Below are the code and all the weights of a small trained network. Each question names an input and a target symbol and asks about switching units off, where a switched-off unit gives its printed mean instead of its output.

import numpy as np


def w(rows, s, z=0):
    codes = np.array(rows[::2]) - 128.0
    scale = np.full(codes.shape[1], s)
    scale[-1] = z or s
    return codes * scale


def norm(h):
    return h / np.sqrt((h * h).mean(-1, keepdims=True) + 1e-5)


def f(y):
    return np.maximum(y, 0)


def softmax(a):
    e = np.exp(a - a.max(-1, keepdims=True))
    return e / e.sum(-1, keepdims=True)


def log_softmax(a):
    a = a - a.max(-1, keepdims=True)
    return a - np.log(np.exp(a).sum(-1, keepdims=True))


def net(x, mask):
    ids = ['βγδεζλμτ'.index(c) for c in x.split()]
    T = len(ids)
    res = E[ids] + P[:T]
    u = 0
    for l in range(3):
        r = norm(res)
        for j in range(2):
            rows = slice(4 * j, 4 * j + 4)
            q, k, v = (r @ M[l][rows].T for M in (Q, K, V))
            z = softmax(np.where(np.tri(T) > 0, q @ k.T / 4**0.5, -1e9)) @ v
            o = O[l][rows]
            res = res + np.where(mask[u + j], z, o[:, -1]) @ o[:, :-1]
        u += 2
        y = f(norm(res) @ A[l][:, :-1].T + A[l][:, -1])
        res = res + np.where(mask[u : u + 8], y, B[l][:, -1]) @ B[l][:, :-1]
        u += 8
    return log_softmax(norm(res)[-1] @ U[:, :-1].T + U[:, -1])


Q, K, V, O, A, B = {}, {}, {}, {}, {}, {}
E = w([
[195,169,67],'β',
[152,250,147],'γ',
[111,1,112],'δ',
[235,103,79],'ε',
[5,240,124],'ζ',
[69,36,171],'λ',
[155,173,209],'μ',
[136,149,150],'τ',
],0.0098)
P = w([
[147,107,94],'0',
[133,159,152],'1',
[178,132,195],'2',
[55,110,7],'3',
[133,154,153],'4',
[174,166,215],'5',
[97,195,19],'6',
],0.018)
Q[0] = w([
[253,125,119],'0.h0',
[136,128,99],'0.h0',
[196,151,172],'0.h0',
[54,102,109],'0.h0',
[155,164,106],'0.h1',
[118,93,196],'0.h1',
[122,113,205],'0.h1',
[118,170,61],'0.h1',
],0.018)
K[0] = w([
[65,205,250],'0.h0',
[125,141,104],'0.h0',
[80,145,216],'0.h0',
[205,93,43],'0.h0',
[201,116,95],'0.h1',
[111,148,200],'0.h1',
[120,147,235],'0.h1',
[152,46,49],'0.h1',
],0.015)
V[0] = w([
[149,175,138],'0.h0',
[112,177,213],'0.h0',
[174,106,2],'0.h0',
[65,202,224],'0.h0',
[126,133,191],'0.h1',
[130,89,58],'0.h1',
[110,221,229],'0.h1',
[134,180,158],'0.h1',
],0.0099)
O[0] = w([
[141,110,147,254],'0.h0',
[185,162,154,167],'0.h0',
[68,67,95,205],'0.h0',
[177,189,139,82],'0.h0',
[228,116,127,73],'0.h1',
[34,157,145,175],'0.h1',
[255,78,119,34],'0.h1',
[120,74,85,140],'0.h1',
],0.0089,0.0014)
A[0] = w([
[145,112,243,71],'0.n0',
[73,40,231,49],'0.n1',
[143,81,254,49],'0.n2',
[124,138,25,254],'0.n3',
[181,81,136,55],'0.n4',
[96,191,179,172],'0.n5',
[93,172,11,184],'0.n6',
[84,188,147,196],'0.n7',
],0.0085,0.0065)
B[0] = w([
[181,234,53,144],'0.n0',
[254,26,235,138],'0.n1',
[246,216,141,135],'0.n2',
[76,174,29,253],'0.n3',
[107,87,148,143],'0.n4',
[181,184,32,187],'0.n5',
[69,103,40,223],'0.n6',
[130,158,52,210],'0.n7',
],0.0087,0.0069)
Q[1] = w([
[17,240,194],'1.h0',
[235,189,139],'1.h0',
[141,26,142],'1.h0',
[79,51,61],'1.h0',
[43,163,176],'1.h1',
[227,217,240],'1.h1',
[47,228,253],'1.h1',
[254,41,56],'1.h1',
],0.0075)
K[1] = w([
[221,148,190],'1.h0',
[132,27,67],'1.h0',
[73,130,158],'1.h0',
[68,88,244],'1.h0',
[156,115,254],'1.h1',
[112,7,95],'1.h1',
[119,51,194],'1.h1',
[105,134,31],'1.h1',
],0.0099)
V[1] = w([
[112,157,182],'1.h0',
[179,165,167],'1.h0',
[150,98,131],'1.h0',
[118,95,142],'1.h0',
[64,70,107],'1.h1',
[160,117,91],'1.h1',
[128,170,91],'1.h1',
[140,122,246],'1.h1',
],0.014)
O[1] = w([
[246,113,114,78],'1.h0',
[166,147,47,86],'1.h0',
[47,92,46,122],'1.h0',
[149,220,129,115],'1.h0',
[88,1,232,163],'1.h1',
[137,242,107,158],'1.h1',
[181,200,165,169],'1.h1',
[116,48,30,1],'1.h1',
],0.0068,0.0084)
A[1] = w([
[64,98,110,123],'1.n0',
[142,64,158,2],'1.n1',
[104,85,7,190],'1.n2',
[138,48,120,156],'1.n3',
[152,135,108,183],'1.n4',
[171,149,117,162],'1.n5',
[107,119,176,65],'1.n6',
[127,50,148,112],'1.n7',
],0.019,0.0067)
B[1] = w([
[99,224,132,204],'1.n0',
[194,131,206,133],'1.n1',
[55,105,42,255],'1.n2',
[93,159,219,143],'1.n3',
[104,135,169,176],'1.n4',
[69,159,138,192],'1.n5',
[169,160,103,138],'1.n6',
[144,156,252,144],'1.n7',
],0.014,0.01)
Q[2] = w([
[84,154,78],'2.h0',
[119,47,138],'2.h0',
[72,53,145],'2.h0',
[246,120,159],'2.h0',
[107,150,137],'2.h1',
[177,180,184],'2.h1',
[168,141,165],'2.h1',
[79,186,154],'2.h1',
],0.012)
K[2] = w([
[109,201,147],'2.h0',
[146,102,147],'2.h0',
[104,59,213],'2.h0',
[95,95,16],'2.h0',
[100,128,80],'2.h1',
[47,148,203],'2.h1',
[100,93,178],'2.h1',
[10,162,57],'2.h1',
],0.012)
V[2] = w([
[242,193,115],'2.h0',
[196,217,86],'2.h0',
[70,152,67],'2.h0',
[131,115,186],'2.h0',
[251,182,149],'2.h1',
[186,108,140],'2.h1',
[213,170,140],'2.h1',
[189,205,90],'2.h1',
],0.012)
O[2] = w([
[96,148,217,84],'2.h0',
[68,119,215,136],'2.h0',
[101,42,105,186],'2.h0',
[136,162,137,122],'2.h0',
[7,153,109,2],'2.h1',
[108,139,137,39],'2.h1',
[60,209,88,44],'2.h1',
[71,146,51,109],'2.h1',
],0.013,0.0095)
A[2] = w([
[148,209,176,255],'2.n0',
[127,146,74,33],'2.n1',
[36,143,115,169],'2.n2',
[67,96,121,157],'2.n3',
[63,8,98,72],'2.n4',
[123,187,117,196],'2.n5',
[50,182,90,143],'2.n6',
[56,151,162,184],'2.n7',
],0.016,0.0083)
B[2] = w([
[37,177,34,246],'2.n0',
[77,209,111,138],'2.n1',
[83,21,56,214],'2.n2',
[152,72,91,182],'2.n3',
[66,43,23,175],'2.n4',
[58,97,149,189],'2.n5',
[8,39,131,217],'2.n6',
[243,21,51,180],'2.n7',
],0.011)
U = w([
[41,155,144,153],'β',
[90,201,199,55],'γ',
[112,77,208,117],'δ',
[147,169,40,3],'ε',
[122,1,82,197],'ζ',
[116,84,212,94],'λ',
[191,90,128,20],'μ',
[193,105,103,24],'τ',
],0.011,0.0043)

Each question gives the input, a string of symbols that net reads in full, and the target symbol t.
The units are the heads (4 rows each of Q, K, V and O) and the neurons (one row each of A and B). Each row of codes is followed by its name. A weight is (code - 128) times the scale printed after its matrix; where a second scale follows, it is the last column's (O, A, B and U).
mask holds one flag per unit, layer by layer, with each layer's heads first. A switched-off unit (its flag False) gives its mean, the last column of its rows in O or B, instead of its output. The means were averaged over made-up inputs and are rounded, as every weight is.
A unit's drop is (log p(t) with every unit on - log p(t) with that unit switched off) / (log p(t) with every unit on - log p(t) with every unit switched off).
The circuit of an input: a set's keep is (log p(t) with only the set's units on - log p(t) with every unit switched off) / (log p(t) with every unit on - log p(t) with every unit switched off). Starting from the 12 units with the biggest drops (on a tie, the unit counted first), units are removed one at a time, each time the one whose removal leaves the highest keep (on an exact tie, the one counted first), for as long as the keep stays at least 0.8.
units of the circuit, in order: the units of the circuit, biggest drop first
most important unit: the unit with the biggest drop
top k neurons: the k neurons with the biggest drops, biggest first
k most important neurons of layer l: the k neurons of layer l with the biggest drops, biggest first
heads that matter: for each layer, one digit per head in row order, 1 if its drop is at least 0.15 and else 0, layers parted by /
input ε μ ε δ γ, target γ: units of the circuit, in order : 0.h0, 2.h0
input μ ζ λ, target ε: most important unit : 1.h1
input γ ε δ, target γ: heads that matter : 10 / 11 / 01
input μ γ ε λ β γ, target ε: top 2 neurons : 2.n0, 0.n6
input μ λ τ δ ε β, target ε: 2 most important neurons of layer 0 : 0.n2, 0.n6
input μ τ ζ, target ε: 3 most important neurons of layer 0 : 0.n6, 0.n7, 0.n5
input γ ε τ γ β β, target γ: units of the circuit, in order : 1.h1, 0.h0, 1.n2
input ε τ τ γ δ, target δ: heads that matter : 01 / 00 / 00
input μ ε λ, target ε: top 3 neurons : 0.n6, 0.n7, 0.n5
input ζ γ ε ζ μ δ, target β: heads that matter : 10 / 00 / 01
input γ τ ε ε ε λ, target γ: top 2 neurons : 2.n2, 2.n7
input μ ζ δ, target ε: heads that matter : 11 / 11 / 01
input ζ μ ε, target β: 2 most important neurons of layer 1 : 1.n0, 1.n5
input μ λ τ λ ε μ, target ε: units of the circuit, in order : 0.h0
input γ ε λ δ τ γ, target γ: heads that matter : 10 / 01 / 01
input γ μ τ, target γ: heads that matter : 10 / 01 / 01
input ζ λ τ, target β: 3 most important neurons of layer 2 : 2.n0, 2.n7, 2.n5
input μ β δ, target ε: 4 most important neurons of layer 2 : 2.n6, 2.n2, 2.n7, 2.n0
input μ ε γ γ λ, target λ: heads that matter : 11 / 00 / 00
input μ μ β τ β β, target ε: heads that matter : 11 / 01 / 11
input ζ τ ε δ τ ε, target ε: heads that matter : 11 / 00 / 11
input γ δ τ, target γ: heads that matter : 11 / 01 / 01
input ζ γ δ β ε, target β: most important unit : 1.n5
input μ τ ε β τ γ, target ε: heads that matter : 11 / 01 / 11
input μ γ ε, target ε: heads that matter : 11 / 11 / 01
input λ μ ζ τ δ, target λ: heads that matter : 01 / 00 / 00
input μ δ γ μ τ ζ, target ε: most important unit : 0.h1
input ε γ μ μ ε, target γ: 2 most important neurons of layer 1 : 1.n5, 1.n2
input γ μ μ γ τ μ, target γ: heads that matter : 10 / 01 / 01
input γ δ ε, target γ: top 2 neurons : 2.n2, 1.n2
